Below is a small trained network, with its code and all its weights. Each question gives an input and a target symbol and asks what happens when units are switched off, that is, made to give their printed mean instead of their output.

import numpy as np


def w(rows, s, z=0):
    codes = np.array(rows[::2]) - 128.0
    scale = np.full(codes.shape[1], s)
    scale[-1] = z or s
    return codes * scale


def norm(h):
    return h / np.sqrt((h * h).mean(-1, keepdims=True) + 1e-5)


def f(y):
    return np.maximum(y, 0)


def softmax(a):
    e = np.exp(a - a.max(-1, keepdims=True))
    return e / e.sum(-1, keepdims=True)


def log_softmax(a):
    a = a - a.max(-1, keepdims=True)
    return a - np.log(np.exp(a).sum(-1, keepdims=True))


def net(x, mask):
    ids = ['γδεθλμπτψ'.index(c) for c in x.split()]
    T = len(ids)
    res = E[ids] + P[:T]
    u = 0
    for l in range(2):
        r = norm(res)
        for j in range(2):
            rows = slice(2 * j, 2 * j + 2)
            q, k, v = (r @ M[l][rows].T for M in (Q, K, V))
            z = softmax(np.where(np.tri(T) > 0, q @ k.T / 2**0.5, -1e9)) @ v
            o = O[l][rows]
            res = res + np.where(mask[u + j], z, o[:, -1]) @ o[:, :-1]
        u += 2
        y = f(norm(res) @ A[l][:, :-1].T + A[l][:, -1])
        res = res + np.where(mask[u : u + 8], y, B[l][:, -1]) @ B[l][:, :-1]
        u += 8
    return log_softmax(norm(res)[-1] @ U[:, :-1].T + U[:, -1])


Q, K, V, O, A, B = {}, {}, {}, {}, {}, {}
E = w([
[140,164,189,156,68,186,213],'γ',
[99,89,139,69,98,23,119],'δ',
[63,80,92,90,171,82,142],'ε',
[146,211,127,51,50,35,120],'θ',
[248,150,4,110,240,204,224],'λ',
[38,90,85,63,111,59,101],'μ',
[133,108,136,160,137,156,221],'π',
[182,31,126,107,85,100,134],'τ',
[69,99,97,108,110,170,218],'ψ',
],0.014)
P = w([
[156,135,124,108,171,141,66],'0',
[113,113,52,143,86,53,111],'1',
[141,83,134,113,127,112,211],'2',
[154,124,123,8,184,213,100],'3',
[125,156,9,160,121,157,63],'4',
[106,144,127,248,86,5,176],'5',
[78,131,185,45,218,141,159],'6',
],0.011)
Q[0] = w([
[207,209,54,40,230,174,86],'0.h0',
[155,94,110,212,136,168,37],'0.h0',
[165,160,121,2,136,217,72],'0.h1',
[133,179,2,153,21,150,92],'0.h1',
],0.0087)
K[0] = w([
[121,134,67,202,97,95,151],'0.h0',
[138,96,198,139,167,54,157],'0.h0',
[111,114,56,250,87,87,147],'0.h1',
[125,72,191,78,148,84,242],'0.h1',
],0.011)
V[0] = w([
[107,135,112,106,104,106,122],'0.h0',
[136,168,86,140,97,137,130],'0.h0',
[254,101,156,125,68,170,169],'0.h1',
[128,94,181,179,182,74,206],'0.h1',
],0.0084)
O[0] = w([
[75,86,90,128,36,173,89,251],'0.h0',
[254,131,98,124,2,125,183,152],'0.h0',
[128,125,93,92,170,45,152,93],'0.h1',
[106,156,178,240,244,144,120,41],'0.h1',
],0.0091,0.0019)
A[0] = w([
[171,254,70,117,75,107,90,58],'0.n0',
[121,149,167,53,131,128,121,161],'0.n1',
[41,89,157,159,105,74,188,201],'0.n2',
[101,99,192,157,196,109,145,50],'0.n3',
[160,172,122,70,98,108,99,112],'0.n4',
[122,101,29,197,110,140,171,251],'0.n5',
[166,95,203,84,146,144,139,104],'0.n6',
[130,228,141,173,77,168,204,129],'0.n7',
],0.0092,0.0031)
B[0] = w([
[216,166,125,190,68,78,158,184],'0.n0',
[80,78,128,197,128,159,211,193],'0.n1',
[203,130,226,163,122,142,100,248],'0.n2',
[78,57,136,74,66,158,148,142],'0.n3',
[107,148,2,208,186,198,160,189],'0.n4',
[90,221,186,72,120,62,35,255],'0.n5',
[17,134,61,194,170,93,28,161],'0.n6',
[107,72,101,80,127,58,104,187],'0.n7',
],0.0074,0.0067)
Q[1] = w([
[114,137,76,113,143,165,182],'1.h0',
[126,139,129,196,127,163,107],'1.h0',
[155,85,185,154,82,91,144],'1.h1',
[165,215,189,186,166,82,7],'1.h1',
],0.012)
K[1] = w([
[150,221,161,162,79,35,43],'1.h0',
[106,66,130,115,65,93,190],'1.h0',
[107,96,15,161,167,254,145],'1.h1',
[150,51,173,109,123,142,245],'1.h1',
],0.008)
V[1] = w([
[156,183,145,207,132,161,152],'1.h0',
[51,145,164,179,63,51,136],'1.h0',
[214,26,77,254,113,79,61],'1.h1',
[76,166,152,192,64,86,210],'1.h1',
],0.0091)
O[1] = w([
[142,100,92,183,133,109,122,2],'1.h0',
[172,138,139,143,142,59,36,187],'1.h0',
[34,238,176,131,112,4,110,99],'1.h1',
[210,19,128,157,75,93,96,117],'1.h1',
],0.012,0.0048)
A[1] = w([
[119,136,95,181,152,95,170,44],'1.n0',
[165,98,122,75,148,122,86,191],'1.n1',
[225,159,51,187,177,133,193,80],'1.n2',
[103,153,111,103,92,182,212,107],'1.n3',
[135,201,70,102,188,96,146,106],'1.n4',
[117,79,186,208,234,120,165,96],'1.n5',
[36,147,169,147,196,249,133,58],'1.n6',
[104,234,124,125,147,49,123,252],'1.n7',
],0.011,0.0036)
B[1] = w([
[118,123,137,160,77,183,130,138],'1.n0',
[122,152,116,145,162,140,204,177],'1.n1',
[140,157,164,24,247,99,10,167],'1.n2',
[117,110,93,146,128,110,126,159],'1.n3',
[111,216,48,64,155,165,167,169],'1.n4',
[32,53,84,165,118,93,159,145],'1.n5',
[165,159,100,204,121,101,106,169],'1.n6',
[212,125,148,124,139,183,125,245],'1.n7',
],0.012)
U = w([
[218,82,112,131,210,39,134,34],'γ',
[131,120,217,132,190,121,48,228],'δ',
[129,132,118,250,131,167,82,158],'ε',
[168,122,62,122,62,64,101,131],'θ',
[140,178,48,156,128,136,195,154],'λ',
[74,114,95,108,64,198,71,125],'μ',
[104,73,147,199,208,94,155,220],'π',
[112,200,128,76,196,93,155,1],'τ',
[207,70,92,138,131,205,129,155],'ψ',
],0.011,0.0027)

Each question gives the input, a string of symbols that net reads in full, and the target symbol t.
The units are the heads (2 rows each of Q, K, V and O) and the neurons (one row each of A and B). Each row of codes is followed by its name. A weight is (code - 128) times the scale printed after its matrix; where a second scale follows, it is the last column's (O, A, B and U).
mask holds one flag per unit, layer by layer, with each layer's heads first. A switched-off unit (its flag False) gives its mean, the last column of its rows in O or B, instead of its output. The means were averaged over made-up inputs and are rounded, as every weight is.
A unit's drop is (log p(t) with every unit on - log p(t) with that unit switched off) / (log p(t) with every unit on - log p(t) with every unit switched off).
The circuit of an input: a set's keep is (log p(t) with only the set's units on - log p(t) with every unit switched off) / (log p(t) with every unit on - log p(t) with every unit switched off). Starting from the 12 units with the biggest drops (on a tie, the unit counted first), units are removed one at a time, each time the one whose removal leaves the highest keep (on an exact tie, the one counted first), for as long as the keep stays at least 0.8.
circuit, biggest first: the units of the circuit, biggest drop first
k most important neurons: the k neurons with the biggest drops, biggest first
heads that matter: for each layer, one digit per head in row order, 1 if its drop is at least 0.15 and else 0, layers parted by /
input ψ γ λ θ ψ ε, target θ: most important neuron -> [0.n4]
input ψ γ ψ λ λ, target γ: heads that matter -> 00 / 01
input ψ μ λ π, target μ: 2 most important neurons -> [0.n2, 1.n2]
input τ π τ ψ, target π: circuit, biggest first -> [0.h1, 1.n5]
input τ π π λ μ, target π: circuit, biggest first -> [0.h1, 1.n5]
input τ ε τ δ, target ε: 3 most important neurons -> [1.n6, 0.n5, 0.n1]
input ε δ θ θ π γ, target θ: heads that matter -> 01 / 00
input ψ δ δ, target ψ: heads that matter -> 00 / 01
input ψ γ δ δ θ δ, target δ: circuit, biggest first -> [0.h0, 0.n2]
input δ μ ψ γ λ π, target γ: circuit, biggest first -> [0.n5, 0.h1, 1.h1]
input ψ ε π ε ε, target π: circuit, biggest first -> [0.h1, 1.n5]
input π π δ γ μ, target δ: heads that matter -> 01 / 01
input δ ψ δ ε, target ψ: circuit, biggest first -> [1.h1, 0.n5]
input τ ψ γ γ δ, target γ: circuit, biggest first -> [1.h1, 0.h1, 0.n2]
input δ θ λ λ γ δ, target λ: circuit, biggest first -> [1.h0]
input γ δ ε μ, target δ: circuit, biggest first -> [1.h1, 0.h1, 1.n4, 0.n5]
input θ θ τ μ ψ γ δ, target ψ: circuit, biggest first -> [0.n5, 1.h1]
input τ ψ ψ ψ ε θ π, target ε: heads that matter -> 01 / 00
input π δ λ π, target δ: heads that matter -> 00 / 11
input τ ψ θ δ μ λ ψ, target μ: heads that matter -> 01 / 00
input δ λ μ γ θ ψ, target γ: circuit, biggest first -> [0.h1, 0.n2]
input θ δ γ τ λ ψ, target τ: circuit, biggest first -> [1.h1]
input τ θ ψ τ, target θ: 2 most important neurons -> [0.n5, 1.n7]
input θ ψ θ δ π, target θ: heads that matter -> 00 / 01
input δ λ θ τ, target λ: heads that matter -> 00 / 01
input ψ γ γ θ τ, target γ: heads that matter -> 01 / 01
input τ μ δ π ψ ε θ, target γ: heads that matter -> 11 / 01
input δ θ λ π δ γ ψ, target δ: heads that matter -> 00 / 11
input θ γ π θ π ε, target θ: heads that matter -> 01 / 00
input ε τ θ λ δ ε, target λ: heads that matter -> 01 / 11
